Below are the code and all the weights of a small trained network. Each question names an input and a target symbol and asks about switching units off, where a switched-off unit gives its printed mean instead of its output.

import numpy as np


def w(rows, s, z=0):
    codes = np.array(rows[::2]) - 128.0
    scale = np.full(codes.shape[1], s)
    scale[-1] = z or s
    return codes * scale


def norm(h):
    return h / np.sqrt((h * h).mean(-1, keepdims=True) + 1e-5)


def f(y):
    return np.maximum(y, 0)


def softmax(a):
    e = np.exp(a - a.max(-1, keepdims=True))
    return e / e.sum(-1, keepdims=True)


def log_softmax(a):
    a = a - a.max(-1, keepdims=True)
    return a - np.log(np.exp(a).sum(-1, keepdims=True))


def net(x, mask):
    ids = ['ΔΞΩαβεζηθλμπστφψ'.index(c) for c in x.split()]
    T = len(ids)
    res = E[ids] + P[:T]
    r = norm(res)
    for j in range(2):
        rows = slice(2 * j, 2 * j + 2)
        q, k, v = (r @ M[0][rows].T for M in (Q, K, V))
        z = softmax(np.where(np.tri(T) > 0, q @ k.T / 2**0.5, -1e9)) @ v
        o = O[0][rows]
        res = res + np.where(mask[j], z, o[:, -1]) @ o[:, :-1]
    y = f(norm(res) @ A[0][:, :-1].T + A[0][:, -1])
    res = res + np.where(mask[2:10], y, B[0][:, -1]) @ B[0][:, :-1]
    return log_softmax(norm(res)[-1] @ U[:, :-1].T + U[:, -1])


Q, K, V, O, A, B = {}, {}, {}, {}, {}, {}
E = w([
[141,143,143,122],'Δ',
[109,133,128,70],'Ξ',
[112,102,154,95],'Ω',
[120,118,120,100],'α',
[110,172,100,80],'β',
[83,105,122,69],'ε',
[106,250,185,125],'ζ',
[109,170,124,124],'η',
[87,110,157,115],'θ',
[87,113,107,109],'λ',
[131,142,204,103],'μ',
[83,99,164,54],'π',
[93,144,134,123],'σ',
[101,147,141,87],'τ',
[125,169,168,137],'φ',
[19,155,145,120],'ψ',
],0.016)
P = w([
[219,127,93,215],'0',
[28,145,186,84],'1',
[44,170,208,120],'2',
[43,175,208,111],'3',
[19,191,203,92],'4',
[39,200,189,103],'5',
[19,222,195,94],'6',
[34,221,176,96],'7',
[68,253,136,81],'8',
],0.0065)
Q[0] = w([
[153,66,81,176],'head 0',
[162,105,181,145],'head 0',
[75,128,103,109],'head 1',
[248,24,97,153],'head 1',
],0.013)
K[0] = w([
[54,117,208,72],'head 0',
[67,139,171,148],'head 0',
[80,93,157,197],'head 1',
[1,188,204,79],'head 1',
],0.0084)
V[0] = w([
[171,202,230,150],'head 0',
[202,177,33,107],'head 0',
[52,172,160,8],'head 1',
[231,60,167,54],'head 1',
],0.013)
O[0] = w([
[135,92,73,1,250],'head 0',
[125,57,190,141,166],'head 0',
[39,111,93,126,2],'head 1',
[181,81,61,159,106],'head 1',
],0.018,0.0056)
A[0] = w([
[141,66,107,78,253],'neuron 0',
[119,123,173,190,173],'neuron 1',
[119,213,144,252,129],'neuron 2',
[121,78,46,124,121],'neuron 3',
[138,84,158,197,216],'neuron 4',
[188,77,196,147,123],'neuron 5',
[136,130,58,135,93],'neuron 6',
[112,162,82,99,164],'neuron 7',
],0.014,0.0046)
B[0] = w([
[121,139,99,187,254],'neuron 0',
[148,218,105,98,172],'neuron 1',
[205,172,2,88,171],'neuron 2',
[83,90,123,158,176],'neuron 3',
[75,153,60,151,182],'neuron 4',
[53,107,220,125,205],'neuron 5',
[128,104,106,151,155],'neuron 6',
[88,162,100,104,198],'neuron 7',
],0.0092,0.0081)
U = w([
[221,48,167,94,44],'Δ',
[75,37,123,236,90],'Ξ',
[207,63,63,175,104],'Ω',
[175,87,196,205,114],'α',
[41,98,213,165,12],'β',
[104,205,54,214,76],'ε',
[103,149,111,83,156],'ζ',
[116,130,202,98,90],'η',
[178,250,98,66,2],'θ',
[120,206,168,189,226],'λ',
[145,102,50,76,74],'μ',
[64,117,54,157,202],'π',
[128,175,204,93,122],'σ',
[66,42,111,85,248],'τ',
[165,137,111,39,178],'φ',
[21,218,130,111,222],'ψ',
],0.012,0.0029)

Each question gives the input, a string of symbols that net reads in full, and the target symbol t.
The units are the heads (2 rows each of Q, K, V and O) and the neurons (one row each of A and B). Each row of codes is followed by its name. A weight is (code - 128) times the scale printed after its matrix; where a second scale follows, it is the last column's (O, A, B and U).
mask holds one flag per unit, heads first, then neurons. A switched-off unit (its flag False) gives its mean, the last column of its rows in O or B, instead of its output. The means were averaged over made-up inputs and are rounded, as every weight is.
A unit's drop is (log p(t) with every unit on - log p(t) with that unit switched off) / (log p(t) with every unit on - log p(t) with every unit switched off).
The circuit of an input: a set's keep is (log p(t) with only the set's units on - log p(t) with every unit switched off) / (log p(t) with every unit on - log p(t) with every unit switched off). Starting from all 10 units, units are removed one at a time, each time the one whose removal leaves the highest keep (on an exact tie, the one counted first), for as long as the keep stays at least 0.8.
units of the circuit, in order: the units of the circuit, biggest drop first
which heads matter: for each layer, one digit per head in row order, 1 if its drop is at least 0.15 and else 0, layers parted by /
drop of u: that unit's drop, to one decimal
input α τ π Ξ ψ ψ Δ α, target α: which heads matter => 11
input τ ε π Ω, target τ: units of the circuit, in order => [head 1; head 0]
input Δ β λ β σ π, target Δ: units of the circuit, in order => [head 1]
input ε θ η η, target ε: units of the circuit, in order => [head 0; neuron 2]
input λ ψ ψ Ω, target λ: which heads matter => 10
input π μ π, target π: which heads matter => 01
input π λ τ ψ τ, target π: which heads matter => 01
input τ ψ ε λ Ω ψ μ ψ Δ, target τ: units of the circuit, in order => [head 0; head 1]
input ε ε Ω, target ε: which heads matter => 10
input θ π Ω ψ σ α, target θ: which heads matter => 11
input Δ Ξ α, target Δ: which heads matter => 01
input Δ ε τ, target Δ: which heads matter => 01
input λ ζ ζ η θ, target λ: which heads matter => 10
input Δ ψ ψ, target Δ: which heads matter => 01
input Ω τ τ, target Ω: units of the circuit, in order => [head 1]
input ε Δ Ξ Ξ ψ π μ ψ μ, target ε: which heads matter => 11
input τ φ α ψ Ξ ψ ψ λ ψ, target τ: which heads matter => 10
input Ξ π α λ ψ, target Ξ: units of the circuit, in order => [head 1; head 0]
input φ π ψ, target φ: which heads matter => 11
input ψ μ ζ ε β φ ε ψ Ξ, target ψ: units of the circuit, in order => [head 1]
input θ φ π α τ η φ ψ, target θ: units of the circuit, in order => [head 0; head 1]
input Δ η β, target Δ: units of the circuit, in order => [head 1; head 0]
input α π τ, target α: drop of head 1 => 0.3
input ψ σ α Δ μ Ω, target ψ: drop of neuron 5 => 0.0
input π ψ σ π Ω Ξ, target π: drop of head 1 => 0.9
